Below are the code and all the weights of a small trained network. Each question names an input and a class and asks about switching units off, where a switched-off unit gives its printed mean instead of its output.

import numpy as np


def w(rows, s, z=0):
    codes = np.array(rows[::2]) - 128.0
    scale = np.full(codes.shape[1], s)
    scale[-1] = z or s
    return codes * scale


def norm(h):
    return h / np.sqrt((h * h).mean(-1, keepdims=True) + 1e-5)


def f(y):
    return y / 2 * (1 + np.tanh(0.7978845608 * (y + 0.044715 * y**3)))


def log_softmax(a):
    a = a - a.max(-1, keepdims=True)
    return a - np.log(np.exp(a).sum(-1, keepdims=True))


def net(x, mask):
    res = np.array(x, float).reshape(1, 8) / 4 @ E
    u = 0
    for l in range(3):
        y = f(norm(res) @ A[l][:, :-1].T + A[l][:, -1])
        res = res + np.where(mask[u : u + 9], y, B[l][:, -1]) @ B[l][:, :-1]
        u += 9
    return log_softmax(norm(res)[-1] @ U[:, :-1].T + U[:, -1])


A, B = {}, {}
E = w([
[107,132,123,191,134,239,99,242,56,24,132],'x0',
[188,153,186,62,237,103,169,129,88,229,82],'x1',
[56,133,94,148,235,93,145,180,189,122,116],'x2',
[121,176,178,40,99,69,196,146,136,120,33],'x3',
[102,73,51,114,189,64,136,80,235,194,191],'x4',
[139,208,128,178,47,158,200,189,161,95,157],'x5',
[149,183,164,133,195,124,254,56,186,124,56],'x6',
[19,77,145,54,202,150,103,157,186,206,121],'x7',
],0.002)
A[0] = w([
[94,101,124,66,196,84,128,66,155,172,94,1],'L0N1',
[169,193,114,219,68,171,106,200,66,60,171,76],'L0N2',
[44,174,88,87,139,57,185,175,224,77,71,32],'L0N3',
[198,199,126,226,128,88,207,79,144,36,89,64],'L0N4',
[77,75,85,215,165,193,106,173,154,104,205,88],'L0N5',
[163,145,137,45,147,68,172,71,127,128,48,89],'L0N6',
[185,111,133,61,160,71,31,156,3,138,75,68],'L0N7',
[118,144,216,100,119,191,129,178,32,42,36,68],'L0N8',
[31,62,90,159,117,173,41,184,144,101,177,100],'L0N9',
],0.0033,0.0022)
B[0] = w([
[119,119,204,115,156,133,163,33,151,160,113,159],'L0N1',
[96,78,165,103,197,136,150,8,154,183,100,252],'L0N2',
[60,53,195,129,155,68,30,179,105,145,136,158],'L0N3',
[108,146,137,198,89,164,189,83,96,51,117,195],'L0N4',
[98,142,113,210,179,166,53,144,74,88,91,214],'L0N5',
[41,57,148,201,129,162,77,85,137,111,186,180],'L0N6',
[82,47,196,244,125,134,150,201,164,80,180,160],'L0N7',
[140,190,2,88,29,195,173,98,135,59,128,198],'L0N8',
[76,154,101,228,131,133,136,79,143,59,78,221],'L0N9',
],0.003,0.0027)
A[1] = w([
[172,202,66,130,51,172,95,185,81,98,124,54],'L1N1',
[186,157,81,2,76,143,126,128,127,153,140,65],'L1N2',
[99,88,143,117,154,133,78,187,136,149,150,102],'L1N3',
[104,116,129,115,164,75,126,154,177,187,122,37],'L1N4',
[160,173,144,115,212,161,161,209,119,166,96,14],'L1N5',
[110,144,122,88,164,96,119,129,153,180,121,2],'L1N6',
[73,81,128,87,116,143,62,170,131,151,158,43],'L1N7',
[153,203,201,87,130,91,195,171,138,195,86,69],'L1N8',
[208,80,109,126,117,102,49,86,60,164,143,17],'L1N9',
],0.0042,0.002)
B[1] = w([
[133,114,202,86,156,132,206,25,146,224,122,249],'L1N1',
[96,147,66,97,186,173,84,202,96,177,187,102],'L1N2',
[161,176,123,194,132,104,190,115,128,114,143,171],'L1N3',
[141,129,229,116,123,89,211,69,105,116,136,167],'L1N4',
[118,91,173,119,1,51,182,160,131,74,160,115],'L1N5',
[131,81,208,134,130,104,142,62,120,115,107,113],'L1N6',
[147,182,152,201,118,107,215,76,113,60,128,148],'L1N7',
[67,80,53,217,145,129,72,118,113,57,171,181],'L1N8',
[59,82,80,88,141,64,96,223,217,49,140,141],'L1N9',
],0.0032,0.0015)
A[2] = w([
[121,116,111,127,78,167,114,160,95,53,136,137],'L2N1',
[122,146,146,54,79,147,144,196,100,71,66,57],'L2N2',
[107,98,97,161,2,72,70,81,170,123,149,110],'L2N3',
[204,150,160,73,51,99,98,118,126,192,122,16],'L2N4',
[132,119,139,61,199,111,147,50,145,207,111,6],'L2N5',
[122,80,174,79,138,145,62,167,82,165,118,91],'L2N6',
[137,146,193,96,199,159,161,135,79,138,82,78],'L2N7',
[191,191,85,151,126,97,185,78,152,97,136,83],'L2N8',
[54,170,122,95,118,75,179,182,191,84,67,133],'L2N9',
],0.0048,0.0023)
B[2] = w([
[154,186,120,153,152,115,163,65,181,194,71,235],'L2N1',
[147,192,41,127,141,222,75,99,146,211,130,154],'L2N2',
[140,172,174,68,99,148,224,125,67,87,111,253],'L2N3',
[4,155,65,100,186,172,75,198,104,132,167,121],'L2N4',
[123,117,163,99,133,161,68,53,181,194,21,212],'L2N5',
[127,191,132,190,103,124,235,118,112,61,106,113],'L2N6',
[123,145,84,85,17,110,99,77,150,124,178,163],'L2N7',
[123,123,151,173,71,200,130,95,47,73,81,195],'L2N8',
[60,52,138,131,184,93,51,196,50,113,231,200],'L2N9',
],0.0039,0.0022)
U = w([
[254,92,143,165,165,82,142,218,154,160,141,75],'0',
[185,182,105,160,51,193,192,53,92,78,80,165],'1',
[68,124,54,218,223,158,42,176,132,98,130,154],'2',
[194,146,107,99,126,77,94,202,203,150,67,2],'3',
[125,195,76,15,96,191,124,187,108,222,141,118],'4',
[84,72,194,92,127,9,157,181,93,79,183,146],'5',
[122,65,190,68,188,68,102,37,209,221,72,142],'6',
[209,102,29,52,96,46,100,140,165,114,174,68],'7',
],0.0088,0.0073)

Each question gives the input, the list of numbers given to net, and the class t.
The units are the neurons (one row each of A and B). Each row of codes is followed by its name. A weight is (code - 128) times the scale printed after its matrix; where a second scale follows, it is the last column's (A, B and U).
mask holds one flag per neuron, layer by layer. A switched-off neuron (its flag False) gives its mean, the last column of its row in B, instead of its output. The means were averaged over made-up inputs and are rounded, as every weight is.
A unit's drop is (log p(t) with every unit on - log p(t) with that unit switched off) / (log p(t) with every unit on - log p(t) with every unit switched off).
The circuit of an input: a set's keep is (log p(t) with only the set's units on - log p(t) with every unit switched off) / (log p(t) with every unit on - log p(t) with every unit switched off). Starting from the 12 units with the biggest drops (on a tie, the unit counted first), units are removed one at a time, each time the one whose removal leaves the highest keep (on an exact tie, the one counted first), for as long as the keep stays at least 0.8.
circuit, biggest first: the units of the circuit, biggest drop first
most important unit: the unit with the biggest drop
k most important neurons: the k neurons with the biggest drops, biggest first
top k neurons in layer l: the k neurons of layer l with the biggest drops, biggest first
input [-2,-2,-5,8,0,8,-7,-6], class 4: most important unit	L2N4
input [-6,6,7,5,-7,-5,5,-7], class 5: circuit, biggest first	[L0N2; L2N9; L1N5]
input [-1,7,5,3,-4,3,6,5], class 5: circuit, biggest first	[L1N5; L2N9]
input [-6,4,-4,-5,0,-1,-2,-2], class 5: circuit, biggest first	[L0N2; L1N9; L2N3]
input [-6,7,-3,0,-8,-7,-5,-3], class 5: circuit, biggest first	[L0N7; L1N9]
input [-8,-1,4,-6,1,6,-4,2], class 1: circuit, biggest first	[L0N2; L2N3]
input [0,-2,-3,3,6,-2,-1,-2], class 7: top 4 neurons in layer 0	[L0N2; L0N7; L0N5; L0N3]
input [2,0,7,6,-5,5,-1,4], class 2: circuit, biggest first	[L2N9; L2N2]
input [-2,4,-4,6,-4,-1,-1,2], class 1: circuit, biggest first	[L1N8; L2N6]
input [7,8,6,-1,-2,6,-6,0], class 4: top 2 neurons in layer 0	[L0N8; L0N6]
input [3,3,7,8,-2,1,-8,-6], class 4: 3 most important neurons	[L0N8; L2N2; L1N1]
input [2,-8,-2,8,-7,-3,4,2], class 4: top 2 neurons in layer 2	[L2N2; L2N9]
input [3,4,0,7,-8,-6,5,1], class 4: top 4 neurons in layer 0	[L0N8; L0N9; L0N5; L0N2]
input [-8,-4,-1,7,2,6,-4,8], class 5: circuit, biggest first	[L2N9]
input [2,4,7,6,-6,2,3,2], class 2: circuit, biggest first	[L2N9; L1N8]
input [-1,3,-7,3,7,5,-7,0], class 4: 3 most important neurons	[L0N3; L2N4; L2N9]
input [-2,5,7,-1,0,0,-8,2], class 5: 2 most important neurons	[L0N2; L1N4]
input [6,8,1,-1,-1,1,1,0], class 4: 3 most important neurons	[L0N8; L2N2; L0N9]
input [-8,-7,7,7,2,1,0,0], class 5: top 2 neurons in layer 2	[L2N9; L2N1]
input [-2,5,-8,-4,6,7,0,-3], class 4: most important neuron	[L0N9]
input [3,5,4,0,-7,-2,6,7], class 2: top 2 neurons in layer 1	[L1N8; L1N1]
input [3,7,8,-6,4,5,7,0], class 5: top 2 neurons in layer 1	[L1N5; L1N4]
input [-7,-2,1,6,0,4,-8,-3], class 4: top 2 neurons in layer 2	[L2N4; L2N3]
